(in the rows, 128 means zero)
Facts:
<1011> (ψ rekagom) (Θ skugril)
<1017> (ψ plafak) (Θ trata)
<1021> (ψ zozem) (Θ skugril)
<1025> (ψ drarul) (Θ skugril)
<1045> (Π <1128>) (ψ plafak) (Θ trata)
<1059> (Π <811>,<1362>) (ψ rekagom) (Θ trata)
<1063> (ψ drivopim) (Θ trata)
<1072> (Π <548>,<62>,<1081>,<811>,<1841>) (ψ bobrom) (Θ trata)
<1081> (ψ rekagom) (Θ trata)
<1084> (Π <1021>,<1608>,<323>,<1522>,<1391>) (ψ drarul) (Θ trata)
<109> (Π <462>) (ψ drarul) (Θ skugril)
<1102> (ψ drarul) (Θ trata)
<1109> (ψ plafak) (Θ trata)
<1122> (Π <54>,<590>,<462>,<844>) (ψ bobrom) (Θ trata)
<1128> (ψ drarul) (Θ trata)
<1137> (Π <481>,<765>) (ψ rekagom) (Θ trata)
<114> (Π <89>) (ψ drarul) (Θ trata)
<1150> (ψ plafak) (Θ trata)
<1176> (Π <1585>,<439>,<1025>,<871>,<1709>,<934>,<1448>) (ψ rekagom) (Θ trata)
<1188> (Π <30>,<1709>,<993>,<1677>) (ψ bobrom) (Θ trata)
<1191> (ψ rekagom) (Θ trata)
<1198> (ψ rekagom) (Θ trata)
<1224> (ψ bobrom) (Θ trata)
<1228> (Π <844>,<1733>,<1610>) (ψ drarul) (Θ skugril)
<1238> (Π <1522>) (ψ drarul) (Θ skugril)
<123> (Π <1506>,<323>,<1534>,<1448>) (ψ bobrom) (Θ skugril)
<1247> (Π <1633>) (ψ rekagom) (Θ trata)
<1259> (Π <548>,<1362>) (ψ drarul) (Θ skugril)
<1262> (Π <889>,<795>,<873>) (ψ drivopim) (Θ skugril)
<1292> (Π <1191>,<89>,<1102>,<1601>) (ψ drivopim) (Θ trata)
<1299> (ψ bobrom) (Θ trata)
<1318> (ψ bobrom) (Θ trata)
<1331> (Π <1191>,<1948>,<512>) (ψ rekagom) (Θ trata)
<1346> (ψ plafak) (Θ trata)
<1360> (ψ zozem) (Θ trata)
<1362> (ψ rekagom) (Θ skugril)
<1381> (Π <244>,<502>,<504>) (ψ bobrom) (Θ skugril)
<1391> (ψ rekagom) (Θ skugril)
<1401> (ψ drarul) (Θ trata)
<1410> (Π <1150>,<1109>,<1063>,<1733>,<1391>) (ψ drarul) (Θ trata)
<1416> (ψ rekagom) (Θ trata)
<1433> (ψ rekagom) (Θ trata)
<1448> (ψ rekagom) (Θ skugril)
<1450> (Π <1501>) (ψ plafak) (Θ skugril)
<1452> (Π <1709>,<547>,<1448>) (ψ bobrom) (Θ trata)
<1472> (Π <590>,<804>) (ψ rekagom) (Θ trata)
<1490> (ψ bobrom) (Θ trata)
<1493> (ψ plafak) (Θ skugril)
<1498> (ψ zozem) (Θ skugril)
<14> (ψ drarul) (Θ trata)
<1501> (ψ zozem) (Θ skugril)
<1506> (ψ bobrom) (Θ skugril)
<1522> (ψ plafak) (Θ skugril)
<1526> (Π <1490>) (ψ zozem) (Θ trata)
<1534> (ψ plafak) (Θ trata)
<1536> (Π <1493>,<1198>,<943>) (ψ drivopim) (Θ skugril)
<153> (Π <30>,<1522>) (ψ drivopim) (Θ skugril)
<1565> (Π <14>,<873>) (ψ drarul) (Θ skugril)
<1573> (ψ rekagom) (Θ skugril)
<1575> (ψ drarul) (Θ skugril)
<1585> (ψ plafak) (Θ trata)
<1601> (ψ rekagom) (Θ skugril)
<1608> (ψ zozem) (Θ skugril)
<1610> (ψ plafak) (Θ trata)
<1612> (Π <518>,<1299>) (ψ drarul) (Θ skugril)
<1633> (ψ zozem) (Θ trata)
<1658> (Π <624>,<481>,<1224>,<1633>,<518>) (ψ zozem) (Θ trata)
<1659> (Π <1501>) (ψ drivopim) (Θ trata)
<1661> (Π <1501>,<1017>,<518>,<1416>) (ψ bobrom) (Θ trata)
<1677> (ψ plafak) (Θ skugril)
<1681> (ψ rekagom) (Θ skugril)
<1709> (ψ bobrom) (Θ skugril)
<1733> (ψ plafak) (Θ skugril)
<1774> (Π <1534>) (ψ zozem) (Θ trata)
<1788> (Π <1025>) (ψ plafak) (Θ skugril)
<1814> (Π <1493>,<512>) (ψ bobrom) (Θ trata)
<1828> (Π <1493>,<1841>) (ψ drarul) (Θ skugril)
<1834> (Π <1025>,<215>) (ψ rekagom) (Θ trata)
<1841> (ψ bobrom) (Θ trata)
<1859> (ψ drarul) (Θ skugril)
<1861> (Π <667>,<1498>,<70>) (ψ drivopim) (Θ trata)
<1870> (ψ rekagom) (Θ skugril)
<188> (ψ plafak) (Θ trata)
<1901> (Π <795>) (ψ drivopim) (Θ trata)
<1916> (Π <1859>,<889>,<300>,<499>) (ψ plafak) (Θ skugril)
<1926> (Π <1011>,<1391>) (ψ plafak) (Θ skugril)
<1948> (ψ drivopim) (Θ trata)
<1957> (Π <521>,<40>) (ψ bobrom) (Θ trata)
<1978> (ψ drivopim) (Θ skugril)
<211> (Π <1501>,<934>,<804>,<844>) (ψ drivopim) (Θ trata)
<215> (ψ rekagom) (Θ trata)
<21> (Π <1681>,<827>) (ψ drivopim) (Θ trata)
<244> (ψ bobrom) (Θ trata)
<26> (Π <873>) (ψ drivopim) (Θ trata)
<284> (ψ bobrom) (Θ trata)
<289> (Π <1198>) (ψ drivopim) (Θ skugril)
<300> (ψ plafak) (Θ trata)
<302> (Π <40>,<1601>,<1299>) (ψ drarul) (Θ trata)
<307> (Π <981>,<1021>) (ψ bobrom) (Θ skugril)
<30> (ψ drarul) (Θ trata)
<314> (Π <915>,<765>) (ψ drivopim) (Θ trata)
<31> (Π <215>,<827>) (ψ plafak) (Θ trata)
<323> (ψ zozem) (Θ trata)
<334> (Π <1522>) (ψ drarul) (Θ trata)
<341> (Π <1585>,<856>,<1299>,<70>) (ψ bobrom) (Θ trata)
<367> (Π <1128>,<544>,<795>,<811>,<1448>) (ψ drarul) (Θ trata)
<385> (Π <476>,<188>,<1063>) (ψ bobrom) (Θ trata)
<394> (ψ rekagom) (Θ skugril)
<3> (ψ drarul) (Θ skugril)
<400> (ψ rekagom) (Θ skugril)
<40> (ψ drivopim) (Θ trata)
<417> (ψ drivopim) (Θ skugril)
<425> (Π <548>,<323>,<499>) (ψ rekagom) (Θ skugril)
<438> (ψ zozem) (Θ trata)
<439> (ψ drarul) (Θ trata)
<440> (ψ drivopim) (Θ trata)
<460> (Π <1501>,<795>,<462>,<1401>) (ψ plafak) (Θ trata)
<462> (ψ rekagom) (Θ trata)
<476> (ψ zozem) (Θ skugril)
<481> (ψ drivopim) (Θ trata)
<497> (Π <576>,<1191>,<3>,<440>) (ψ rekagom) (Θ trata)
<499> (ψ zozem) (Θ trata)
<502> (ψ rekagom) (Θ trata)
<504> (ψ drarul) (Θ skugril)
<512> (ψ drivopim) (Θ skugril)
<518> (ψ plafak) (Θ skugril)
<51> (ψ plafak) (Θ trata)
<521> (ψ zozem) (Θ skugril)
<544> (ψ drivopim) (Θ skugril)
<547> (ψ rekagom) (Θ trata)
<548> (ψ drivopim) (Θ skugril)
<54> (ψ drivopim) (Θ trata)
<568> (Π <1318>,<1506>,<804>) (ψ rekagom) (Θ skugril)
<576> (ψ rekagom) (Θ trata)
<590> (ψ rekagom) (Θ trata)
<594> (Π <1575>,<1191>,<1733>) (ψ drivopim) (Θ trata)
<596> (ψ bobrom) (Θ skugril)
<597> (ψ zozem) (Θ trata)
<624> (ψ rekagom) (Θ skugril)
<62> (ψ plafak) (Θ trata)
<635> (Π <89>,<709>,<1063>) (ψ plafak) (Θ trata)
<653> (Π <284>,<827>) (ψ rekagom) (Θ trata)
<656> (Π <700>,<795>,<804>,<827>) (ψ drivopim) (Θ skugril)
<667> (ψ zozem) (Θ trata)
<683> (Π <1011>) (ψ zozem) (Θ trata)
<685> (Π <596>,<1198>) (ψ zozem) (Θ skugril)
<686> (Π <1573>,<1109>) (ψ zozem) (Θ trata)
<699> (Π <1490>,<1870>) (ψ bobrom) (Θ skugril)
<700> (ψ drarul) (Θ skugril)
<706> (Π <1346>,<1102>) (ψ zozem) (Θ trata)
<709> (ψ zozem) (Θ trata)
<70> (ψ zozem) (Θ trata)
<718> (Π <400>,<981>,<1709>,<1081>,<51>) (ψ drarul) (Θ trata)
<765> (ψ rekagom) (Θ skugril)
<78> (Π <1128>,<813>,<1150>,<394>) (ψ drivopim) (Θ skugril)
<793> (Π <438>,<871>,<544>) (ψ drarul) (Θ skugril)
<794> (Π <596>,<1948>) (ψ drivopim) (Θ skugril)
<795> (ψ rekagom) (Θ skugril)
<796> (ψ drarul) (Θ trata)
<804> (ψ plafak) (Θ skugril)
<811> (ψ zozem) (Θ trata)
<813> (ψ drarul) (Θ trata)
<824> (Π <959>,<439>,<874>,<1610>) (ψ bobrom) (Θ skugril)
<827> (ψ bobrom) (Θ skugril)
<834> (Π <400>,<1128>,<1490>,<597>) (ψ zozem) (Θ skugril)
<838> (Π <856>) (ψ bobrom) (Θ skugril)
<839> (Π <796>,<856>,<1433>,<1416>) (ψ drarul) (Θ skugril)
<844> (ψ bobrom) (Θ skugril)
<847> (Π <86>,<1021>,<1448>) (ψ rekagom) (Θ trata)
<84> (Π <1573>) (ψ drivopim) (Θ skugril)
<856> (ψ drivopim) (Θ skugril)
<86> (ψ drarul) (Θ trata)
<871> (ψ plafak) (Θ skugril)
<873> (ψ drivopim) (Θ trata)
<874> (ψ zozem) (Θ trata)
<881> (Π <993>,<844>) (ψ drarul) (Θ trata)
<887> (Π <476>,<576>,<1360>,<504>) (ψ drarul) (Θ skugril)
<889> (ψ zozem) (Θ trata)
<89> (ψ zozem) (Θ trata)
<910> (Π <1677>,<827>) (ψ zozem) (Θ trata)
<915> (ψ plafak) (Θ skugril)
<925> (Π <1109>,<70>) (ψ plafak) (Θ trata)
<934> (ψ zozem) (Θ skugril)
<943> (ψ zozem) (Θ trata)
<952> (Π <796>) (ψ zozem) (Θ skugril)
<959> (ψ zozem) (Θ skugril)
<981> (ψ rekagom) (Θ trata)
<993> (ψ bobrom) (Θ trata)
<9> (Π <1401>,<504>) (ψ plafak) (Θ trata)

Known rows:
[140 109 107 176 106 101 136 103 142 164 171 182 129 123 141 143 106 225
 136 102 114 121 108 111 101 155 173 120 131] : <70>
[125 124 101 150 114 106 135 118 118 150 170 188 131 113 113 142 107 148
 138  93 122 116 104 145 107 144 156 124 133] : <1017>
[132 115 104 170 118 135 117 116 140 157 151 176 138 131 147 141 115 204
 120 107 106 150 120 106 106 140 185 139 135] : <952>
[120 118  99 146 135 137 120 130 120 172 154 184 141 115 114 142 118 131
 127  98 117 146 105 137 105 126 166 144 134] : <518>
[124 114 105 133 106  93 120 107 133 101 162 184 128 126 143 142 113 142
 134  92 123 103 120 150 118 143 156 127 143] : <367>
[124 123 100 146 137 141 118 134 117 171 163 182 148 114 112 142 118 135
 127  99 119 148 108 140 105 129 165 142 131] : <1601>
[105 151  87 138 126 140 132 146 100 134 149 182 134 114 124 136 119 129
 126  95 136 167 140 155  92 137 168 146 126] : <153>
[106 146  83 140 128 152 130 135  96 148 165 176 125 117 111 138 118 127
 122  96 127 160 126 156 112 125 167 146 132] : <794>
[125 141  99 145 105 111 126 120 115 115 177 185 134 119 112 139 106 158
 133  95 117 118 115 148 111 151 155 121 131] : <1137>
[107 131  89 138 134 151 132 136 101 176 165 178 128 110 113 140 123 132
 129  96 132 161 115 154 100 121 162 146 128] : <1978>
[116 156  92 145  92 129 143 131  94 131 183 184 116 119 120 135 109 114
 137  93 139 132 115 160 119 127 151 128 129] : <21>
[119 116 101 144 135 140 119 131 121 170 155 184 141 114 119 142 119 127
 128  98 120 146 105 138 108 127 168 142 133] : <871>
[120 134 100 143 124 143 112 134 117 142 157 181 146 122 118 138 118 137
 123 100 115 149 116 142 108 128 162 141 133] : <568>
[120 131 112 121 129 106 121 124 117 134 161 178 138 109 131 142 112  45
 115  96 121 176 140 161 109 116 144 139 146] : <307>
[139 110 107 179 106  99 135 104 141 169 169 181 131 123 142 143 106 224
 137 101 116 120 110 112 100 154 173 120 132] : <667>
[125 142 100 147 102 109 126 121 116 121 174 185 135 121 113 138 106 158
 134  95 117 118 114 150 108 144 151 123 133] : <1472>
[135 125 101 138 107  92 132 109 124 104 169 189 129 123 127 143 109 135
 129  93 117 107 117 139 118 144 159 131 142] : <302>
[124 133 116 121 106  77 132 109 119 103 178 182 124 107 132 142 104  66
 127  91 124 146 134 169 110 134 131 118 144] : <1452>

Rows:
No name comes twice in this set of rows, the named rows included.
[118 127 100 137 123 144 115 131 117 134 154 184 136 121 122 140 118 123
 122  99 115 149 111 136 114 130 168 143 133] : <1788>
[131 104 105 137 135 124 120 125 128 157 153 186 142 119 134 145 124 111
 124  97 122 137 109 131 111 120 167 150 140] : <1025>
[119 116 104 139 135 142 113 132 123 161 160 181 146 113 120 142 122 141
 129  99 121 151 108 142 101 132 162 139 128] : <1448>
[124 134 104 136 102 113 124 119 119 103 177 186 130 118 119 139 111 159
 134  96 118 123 109 146 107 152 151 120 128] : <1176>
[128 140 103 143 100 115 126 123 115 112 179 187 133 119 117 139 107 143
 134  96 120 122 110 146 114 148 153 122 130] : <1834>
[106 142  86 133 124 153 129 135  99 140 165 178 124 116 114 138 122 131
 123  97 126 163 122 154 106 125 164 147 130] : <84>
[132 127 103 139 109  80 132 117 127  93 156 193 136 121 140 141 109 136
 131  91 126 109 133 140 105 154 163 130 139] : <1084>
[123 135 102 138 104 110 123 120 119 104 174 186 133 117 120 139 110 160
 135  95 120 122 115 150 107 156 153 120 128] : <847>
[119 132  99 139 127 141 111 133 116 133 158 180 146 120 121 140 118 137
 123  99 116 150 119 143 109 136 166 140 131] : <425>
[131 119  96 181 125 131 119 116 135 168 153 173 142 133 142 141 108 199
 118 105 107 144 126 109 116 139 193 138 139] : <685>
[142 127 110 180  85 110 132 113 136 147 170 183 130 134 153 138 102 190
 134 103 119 120 112 111 118 142 173 121 134] : <910>
[136 109 107 181 107  99 133 104 144 169 167 179 131 124 145 142 105 225
 138 101 117 117 111 116 103 153 174 119 133] : <889>
[126 130 101 151 114 106 130 120 120 153 175 185 138 114 109 141 108 165
 139  94 121 116 107 150 101 143 151 123 131] : <462>

Now the same elements, written a new way:
Known rows:
[160 109  88 111 149 126 106 102 190  80 127 111 110 193  69 124 164 110
 108 159 140 122 120 143 170 138 114] : <1926>
[145 107 133 119 146 105  97 103 152  90 110 103 108 178  65 143 140 119
 119 158 136 124 114 165 166 128 116] : <793>
[ 82 139 126 125 140 106 129 124 188  93 129 171 122 142 188 141 141 139
  81 138 137 123 175 129  95 127 145] : <9>
[120 138  79  94 142 144 120 126 167  76 117  89 145 149  93 153 140  90
 125 161 154 137 104 145 154 145  95] : <3>
[112 138 147 132 143 142 139 102 174 117 137 152 103 133 172 171 135 152
 125 108 134 109 161 106  95 151 134] : <302>
[132 130 145 109 128 146 173  94 148 140 145 151 118  96 162 112  89 115
 109 113 114 155 150 114  84 155 128] : <594>
[179 100 136 131 138 139  98 110 126 114 119  96 106 159  54 107 156 114
 133 137 115 145 115 160 173 128 125] : <307>
[133 116 101 128  74 107 106 133  75 133  88  57 171 159  48  88 139 125
 136 152 111  59  79 130 156 136  75] : <1870>
[144 125  63 129 144 154  82 126 178  57 123 108 168 157  96 167 141 104
  84 168 165 125  95 135 200 123  94] : <1493>
[129 110 123 138 153 118  70 102 176  54 114 116 125 190  71 147 150 117
  80 168 134 132 132 179 177 123 103] : <1916>
[147 115 147 106 146 125 110 116 132 113 120  86 107 161  64 118 152 125
 143 155 107 154 129 167 154 129 122] : <824>
[114 129 111 111 138 109 117 154 103 126 116  93 159 145  75 123 133 117
 152 160 134 149  83 160 164 109 118] : <827>
[104 131 143 137 125 111 137 152 112 152 137 167 121 109 169 118 129 137
 134 114 126 134 144 118 105 110 157] : <1318>
[161 147 112  83 163 175 136 156 118 123 158  83 112  95  86 122 176  92
 172 157 125 233 118 156 155 133 139] : <476>
[134 131  74 126 133 133 149 136 177 124 144 191 123 142 180 139 141 132
 107 113 167  93 138  84 113 133 147] : <1150>
[109 151 126 126 125 149 163 113 137 156 143 149 141  94 174 148  67 133
 146  97 129 135 117  93 119 145 128] : <40>
[166 128 172 117 178 168 100 136 124 112 153  81  85 119  72 159 158 132
 192 140 106 217 133 164 180 125 144] : <952>
[210 114 126 115 164 179 125 149 103 133 149 101  87 120  71 112 167 103
 176 138 119 212 113 146 179 118 161] : <1608>

Rows:
No name comes twice in this set of rows, the named rows included.
[219 107 177 128 170 177  94 123 114 109 151  99  67 117  63 113 165 112
 153 130 107 218 144 183 173 119 152] : <834>
[126 131 171 127 135 134 163  82 146 153 142 154 106 110 152 133  77 139
 136  91 113 134 144 104 100 149 137] : <1861>
[104 141  73  91 138 126 126 138 154  90 118  95 156 155  92 141 143  92
 120 168 155 141  85 142 150 125 104] : <504>
[149 129  93 112 132 160 117 114 135 110 133  73 175 112  78 140  85  86
 118 149 132 169  70 142 181 142  84] : <512>
[166 117 102 130 130 145 109 116 112 121 125 103 156 130  69 131  85  93
 119 140 136 149  60 145 196 125 100] : <548>
[ 87 139 147 117 124 105 169 130 122 155 134 165 146  99 166 124  71 125
 124 110 128 146 121 118  99 119 143] : <54>
[137 136 218 154 171 167 123 135 131 135 169 144  62  88 177 170 141 160
 157 102  97 203 191 141 126 126 172] : <1658>
[133 132 173 134 138 123 133 117 140 142 144 149  81 125 159 143 132 165
 155 101 101 121 176 104 104 140 148] : <341>
[162 100 133 137 141 130  79 104 154  78 113 110 118 161  63 144 140 108
  95 155 142 128 113 168 172 128 113] : <1259>
[122 117 128 125 146 110  88 111 152  78 107  99 131 168  75 157 133 108
  99 161 134 143 120 175 153 121 106] : <1565>
[120 141 117 121 135 143 156 113 172 122 136 161 116 127 181 136 129 127
 106 119 141 117 158 103  86 151 132] : <114>
[152 143 143 115 158 175 170 171 120 157 170 156 106  60 190 119 157 115
 145 113 130 219 173 128  96 124 167] : <1360>
[122 140 113 106 139 129 131 108 128 124 126  79 154 138  62 165  75 122
 175 131 124 139  59 114 185 141  94] : <856>
[ 95 130 174 132 132 100 139 129 127 139 133 160 103 119 157 115 133 145
 118 122 114 146 177 146  88 122 159] : <1122>

The same elements again, as new rows of numbers:
Known rows:
[204 100 179 130  99 122 131 104 133 152 141 169 155 160 106 124 117 128
 144 143 180 153  88 173 148 168 126 155 153] : <925>
[178  67 162 117 105 166 109 118 179 161 148 147 128 138 100 112 152 123
 162 134 163 160  79 197 135 172 136 131 166] : <827>
[186 123 162 150  81 138 116  86 122 144 166 139 134 123  93 126 158 134
 121 165 157 171  74 187 129 122 108 165 152] : <1198>
[189 118 165 155  82 135 123  88 117 128 160 167 140 134  85 119 162 140
 125 164 166 170  76 173 123 130 105 145 159] : <1834>
[188 115 160 147  96 138 127  86 115 149 166 160 138 126  97 123 162 128
 118 169 149 168  77 186 125 131 100 151 157] : <981>
[191  86 162 117  96 136 125 123 157 171 153 139 131 129 106 116 141 131
 151 121 164 146  76 168 164 159 132 171 154] : <1493>
[192 104 175 129  87 136 120 107 128 146 153 156 130 170 134 105 112 115
 129 120 173 150  76 163 126 182 118 136 129] : <1774>
[176  93 158 145 106 131 143 117 129 153 166 154 115 102  92 111 173 131
 119 152 157 176  86 188 134 129 103 146 166] : <1391>
[174  96 151 140  93 134 138 108 123 144 161 145 128  91  75 105 175 146
 120 144 166 161  80 184 126 134 120 144 160] : <624>
[196 119 169 137  79 126 137 106 118 145 168 156 137 168 119  95 124 131
 119 130 176 155  52 165 144 169 115 141 122] : <1901>
[185 115 159 149  90 139 122  90 112 143 164 162 138 130  96 122 163 131
 119 166 153 169  74 183 123 130  97 152 157] : <547>
[189 126 164 149  92 160 123  88 152 122 146 169 137 160  96 123 159 134
 146 144 143 173  95 198 101 171 127 131 157] : <367>
[189  92 178 136  96 146 105  91 154 138 128 164 157 162 104 127 126 127
 156 142 171 159 104 192 120 182 136 138 169] : <341>
[188 108 171 127  77 136 108 101 131 151 157 134 122 163 139 113 106 117
 129 119 172 148  71 167 130 175 122 151 121] : <943>
[191 116 163 156  80 130 123  87 115 124 157 176 143 134  88 117 164 143
 123 162 163 169  83 169 119 135 102 144 165] : <1176>
[175  73 163 118  90 138 125 131 147 157 158 148 107 142 129  91 120 121
 128 108 178 152  71 160 135 177 123 134 132] : <959>
[182  82 166 127 105 154 120 116 175 149 138 163 135 141 105 114 156 123
 158 118 158 153 106 185 132 179 129 135 179] : <307>
[189 121 163 151  86 130 125  84 107 134 158 153 150 122  80 120 160 140
 118 159 172 169  83 183 120 136 117 147 155] : <1247>

Rows:
No name comes twice in this set of rows, the named rows included.
[186 107 165 131  83 122 133 102 108 155 161 142 143 148 116  99 108 133
 112 134 172 149  55 177 137 165 123 144 117] : <481>
[175  69 162 120 107 162 108 116 175 162 144 157 128 135 107 115 153 124
 159 132 150 154  87 192 130 177 126 136 170] : <1709>
[180  83 168 119  98 135 136 133 149 159 161 136 105 143 127  94 123 112
 127 105 186 160  82 175 142 177 128 136 132] : <476>
[185 116 163 146  93 154 120  89 155 128 150 167 131 152  99 125 145 133
 140 152 145 179  94 202 104 166 128 136 160] : <334>
[173  99 156 140  94 156 130 111 170 129 148 167 120 128  88 108 169 142
 147 130 145 170  97 192 110 169 131 132 170] : <793>
[196 128 169 158  83 126 132  88 122 128 162 153 136 134  86 122 159 134
 120 158 179 180  91 181 128 128 108 154 161] : <497>
[203 100 176 125  98 129 123 102 140 163 149 153 151 154 108 129 118 122
 144 146 178 156  79 176 154 161 128 165 146] : <1346>
[188 115 168 139  74 121 129 108 126 154 169 137 129 155 126 105 108 131
 116 134 168 155  57 175 146 155 121 162 120] : <1948>
[208 107 178 131  98 122 134 108 140 152 144 161 152 162 106 125 120 125
 145 140 182 159  90 172 153 165 129 162 151] : <635>
[175 103 154 134 102 164 131 111 164 141 156 146 116 124  89 111 169 134
 146 132 143 171  89 205 114 168 135 132 160] : <1859>
[174  99 155 141  98 154 133 114 168 131 151 163 116 126  95 108 165 139
 145 131 143 173  99 199 109 167 133 134 171] : <1238>

